Here is a tiny trained network, its code and every weight. The questions are about switching its units off for an input and a class, where a switched-off unit gives its printed mean instead of its output.

import numpy as np


def w(rows, s, z=0):
    codes = np.array(rows[::2]) - 128.0
    scale = np.full(codes.shape[1], s)
    scale[-1] = z or s
    return codes * scale


def norm(h):
    return h / np.sqrt((h * h).mean(-1, keepdims=True) + 1e-5)


def f(y):
    return y / 2 * (1 + np.tanh(0.7978845608 * (y + 0.044715 * y**3)))


def log_softmax(a):
    a = a - a.max(-1, keepdims=True)
    return a - np.log(np.exp(a).sum(-1, keepdims=True))


def net(x, mask):
    res = np.array(x, float).reshape(1, 6) / 4 @ E
    u = 0
    for l in range(3):
        y = f(norm(res) @ A[l][:, :-1].T + A[l][:, -1])
        res = res + np.where(mask[u : u + 12], y, B[l][:, -1]) @ B[l][:, :-1]
        u += 12
    return log_softmax(norm(res)[-1] @ U[:, :-1].T + U[:, -1])


A, B = {}, {}
E = w([
[168,64,232,57,200,156,154],'x0',
[129,25,38,38,110,50,135],'x1',
[127,67,63,192,101,226,254],'x2',
[128,130,129,129,128,126,132],'x3',
[128,131,128,128,130,126,130],'x4',
[223,194,133,69,53,137,155],'x5',
],0.0053)
A[0] = w([
[183,165,156,80,3,163,162,2],'L0N1',
[121,143,174,99,98,83,87,44],'L0N2',
[167,162,139,183,133,148,95,38],'L0N3',
[105,185,149,150,164,164,135,101],'L0N4',
[128,173,157,161,147,186,127,110],'L0N5',
[98,170,87,190,35,85,113,81],'L0N6',
[104,58,83,49,123,93,164,138],'L0N7',
[104,162,159,97,124,76,97,69],'L0N8',
[98,118,148,114,151,124,147,90],'L0N9',
[156,88,169,94,175,150,155,60],'L0N10',
[84,166,186,104,114,65,95,89],'L0N11',
[109,175,63,176,133,91,151,73],'L0N12',
],0.0078,0.0048)
B[0] = w([
[253,127,87,136,125,158,96,174],'L0N1',
[152,155,99,132,166,102,126,141],'L0N2',
[85,90,168,147,89,107,104,126],'L0N3',
[146,63,140,116,71,62,126,162],'L0N4',
[111,93,145,86,47,55,135,180],'L0N5',
[49,141,131,10,91,196,87,218],'L0N6',
[118,131,198,134,54,68,142,255],'L0N7',
[175,179,87,186,158,137,112,152],'L0N8',
[120,160,90,119,135,128,139,121],'L0N9',
[86,186,72,60,154,165,129,167],'L0N10',
[196,118,87,127,162,150,100,180],'L0N11',
[92,157,100,51,127,172,122,167],'L0N12',
],0.0061,0.004)
A[1] = w([
[36,92,109,194,191,94,129,108],'L1N1',
[134,110,220,79,161,190,138,14],'L1N2',
[176,84,191,94,182,132,176,59],'L1N3',
[36,101,135,173,207,118,119,97],'L1N4',
[147,135,199,67,201,113,205,62],'L1N5',
[104,100,95,159,43,177,219,146],'L1N6',
[112,135,84,51,159,121,171,37],'L1N7',
[113,187,253,211,103,207,111,19],'L1N8',
[110,131,169,34,190,188,139,1],'L1N9',
[11,96,131,114,161,112,108,158],'L1N10',
[124,58,129,130,110,218,215,96],'L1N11',
[185,182,87,101,80,106,175,82],'L1N12',
],0.0069,0.0023)
B[1] = w([
[254,111,187,84,94,191,102,182],'L1N1',
[98,135,42,125,64,120,98,163],'L1N2',
[63,154,89,106,75,173,75,182],'L1N3',
[217,93,147,67,86,177,77,176],'L1N4',
[58,152,90,129,97,170,135,188],'L1N5',
[115,151,134,138,200,92,109,253],'L1N6',
[128,145,151,180,92,117,103,143],'L1N7',
[107,56,141,116,79,13,168,173],'L1N8',
[89,157,112,151,89,156,97,155],'L1N9',
[192,160,128,101,80,166,167,222],'L1N10',
[106,180,119,189,203,92,108,222],'L1N11',
[151,72,169,128,138,192,139,177],'L1N12',
],0.0081,0.0043)
A[2] = w([
[94,42,162,107,65,11,190,50],'L2N1',
[145,162,150,109,175,77,65,76],'L2N2',
[122,164,127,69,122,79,56,131],'L2N3',
[129,91,152,86,122,46,112,134],'L2N4',
[132,181,153,200,245,76,107,198],'L2N5',
[192,209,115,115,98,126,153,87],'L2N6',
[140,203,128,109,167,84,76,154],'L2N7',
[134,94,50,215,174,125,198,106],'L2N8',
[2,145,85,88,85,169,91,72],'L2N9',
[112,172,130,104,173,145,99,200],'L2N10',
[165,129,147,148,201,67,59,3],'L2N11',
[89,209,63,135,70,170,104,87],'L2N12',
],0.0073,0.0023)
B[2] = w([
[106,238,194,253,64,44,13,207],'L2N1',
[107,139,96,141,157,131,187,160],'L2N2',
[76,128,112,157,159,157,184,218],'L2N3',
[135,144,118,220,132,120,145,183],'L2N4',
[147,155,9,109,182,102,141,188],'L2N5',
[130,46,156,142,139,142,77,164],'L2N6',
[112,92,116,152,163,162,157,182],'L2N7',
[112,181,108,101,201,113,125,164],'L2N8',
[61,61,120,103,86,162,173,254],'L2N9',
[97,89,159,142,146,92,184,173],'L2N10',
[128,192,81,102,162,157,195,152],'L2N11',
[64,57,183,67,131,118,156,232],'L2N12',
],0.0073,0.0052)
U = w([
[32,78,134,71,101,152,140,209],'0',
[131,156,75,146,232,99,159,254],'1',
[128,153,166,195,73,39,82,19],'2',
[251,73,158,80,115,175,97,34],'3',
],0.016,0.00075)

Each question gives the input, the list of numbers given to net, and the class t.
The units are the neurons (one row each of A and B). Each row of codes is followed by its name. A weight is (code - 128) times the scale printed after its matrix; where a second scale follows, it is the last column's (A, B and U).
mask holds one flag per neuron, layer by layer. A switched-off neuron (its flag False) gives its mean, the last column of its row in B, instead of its output. The means were averaged over made-up inputs and are rounded, as every weight is.
A unit's drop is (log p(t) with every unit on - log p(t) with that unit switched off) / (log p(t) with every unit on - log p(t) with every unit switched off).
The circuit of an input: a set's keep is (log p(t) with only the set's units on - log p(t) with every unit switched off) / (log p(t) with every unit on - log p(t) with every unit switched off). Starting from the 12 units with the biggest drops (on a tie, the unit counted first), units are removed one at a time, each time the one whose removal leaves the highest keep (on an exact tie, the one counted first), for as long as the keep stays at least 0.8.
circuit, biggest first: the units of the circuit, biggest drop first
top k neurons: the k neurons with the biggest drops, biggest first
k most important neurons of layer l: the k neurons of layer l with the biggest drops, biggest first
input [-3,5,4,2,1,-2], class 2: circuit, biggest first -> [L0N7 L2N1]
input [1,-1,5,-6,-3,-8], class 3: circuit, biggest first -> [L1N1]
input [4,-5,3,6,-8,3], class 2: top 2 neurons -> [L1N8 L0N6]
input [5,8,-7,-8,-3,8], class 2: circuit, biggest first -> [L0N7 L2N4 L2N1]
input [5,-6,-1,7,-1,3], class 2: top 3 neurons -> [L1N8 L2N1 L0N6]
input [4,-6,-1,8,-8,-5], class 2: circuit, biggest first -> [L1N8 L2N1]
input [-6,8,-4,-6,-4,2], class 2: top 4 neurons -> [L2N1 L0N7 L1N3 L1N5]
input [-6,-3,1,8,-1,7], class 3: circuit, biggest first -> [L0N1 L1N12]
input [-6,-3,-6,3,0,5], class 0: top 4 neurons -> [L0N6 L1N6 L1N11 L2N12]
input [-6,-1,-6,-1,-3,-5], class 0: 3 most important neurons of layer 0 -> [L0N6 L0N12 L0N1]
input [1,-1,-2,4,-2,3], class 3: top 4 neurons -> [L1N11 L1N6 L0N1 L1N12]
input [4,2,2,-1,6,5], class 3: 2 most important neurons of layer 2 -> [L2N9 L2N3]
input [5,7,-1,-7,-1,-8], class 3: circuit, biggest first -> [L1N1 L1N4 L1N10]
input [2,-3,8,2,-1,-6], class 1: circuit, biggest first -> [L1N11]
input [-8,7,-6,-5,-4,0], class 0: top 2 neurons -> [L0N6 L1N8]
input [-5,-3,7,-4,-2,2], class 1: top 2 neurons -> [L1N6 L1N11]
input [-6,-6,1,0,-2,-3], class 0: top 3 neurons -> [L0N6 L0N12 L0N7]
input [3,2,3,1,0,-4], class 3: top 3 neurons -> [L1N1 L0N6 L1N4]
input [2,3,-2,1,-6,3], class 2: top 3 neurons -> [L0N7 L1N1 L1N10]
input [-4,-2,3,4,-5,6], class 3: circuit, biggest first -> [L0N1]
input [3,8,-3,2,-8,-6], class 2: top 2 neurons -> [L0N7 L2N1]
input [-8,-7,-4,6,8,-7], class 0: top 3 neurons -> [L0N6 L0N12 L0N7]
input [-8,7,-8,-3,-7,0], class 0: top 2 neurons -> [L0N6 L1N6]
input [-6,-2,8,-8,6,6], class 1: 2 most important neurons of layer 1 -> [L1N6 L1N11]
input [-5,-1,-3,3,3,-5], class 0: top 3 neurons -> [L0N6 L0N12 L1N12]
input [3,-4,-2,-4,0,-5], class 3: 2 most important neurons of layer 1 -> [L1N4 L1N1]
input [-4,-5,6,3,-4,5], class 1: most important neuron of layer 0 -> [L0N7]
input [2,-1,-8,3,-1,8], class 1: 3 most important neurons of layer 1 -> [L1N10 L1N1 L1N4]
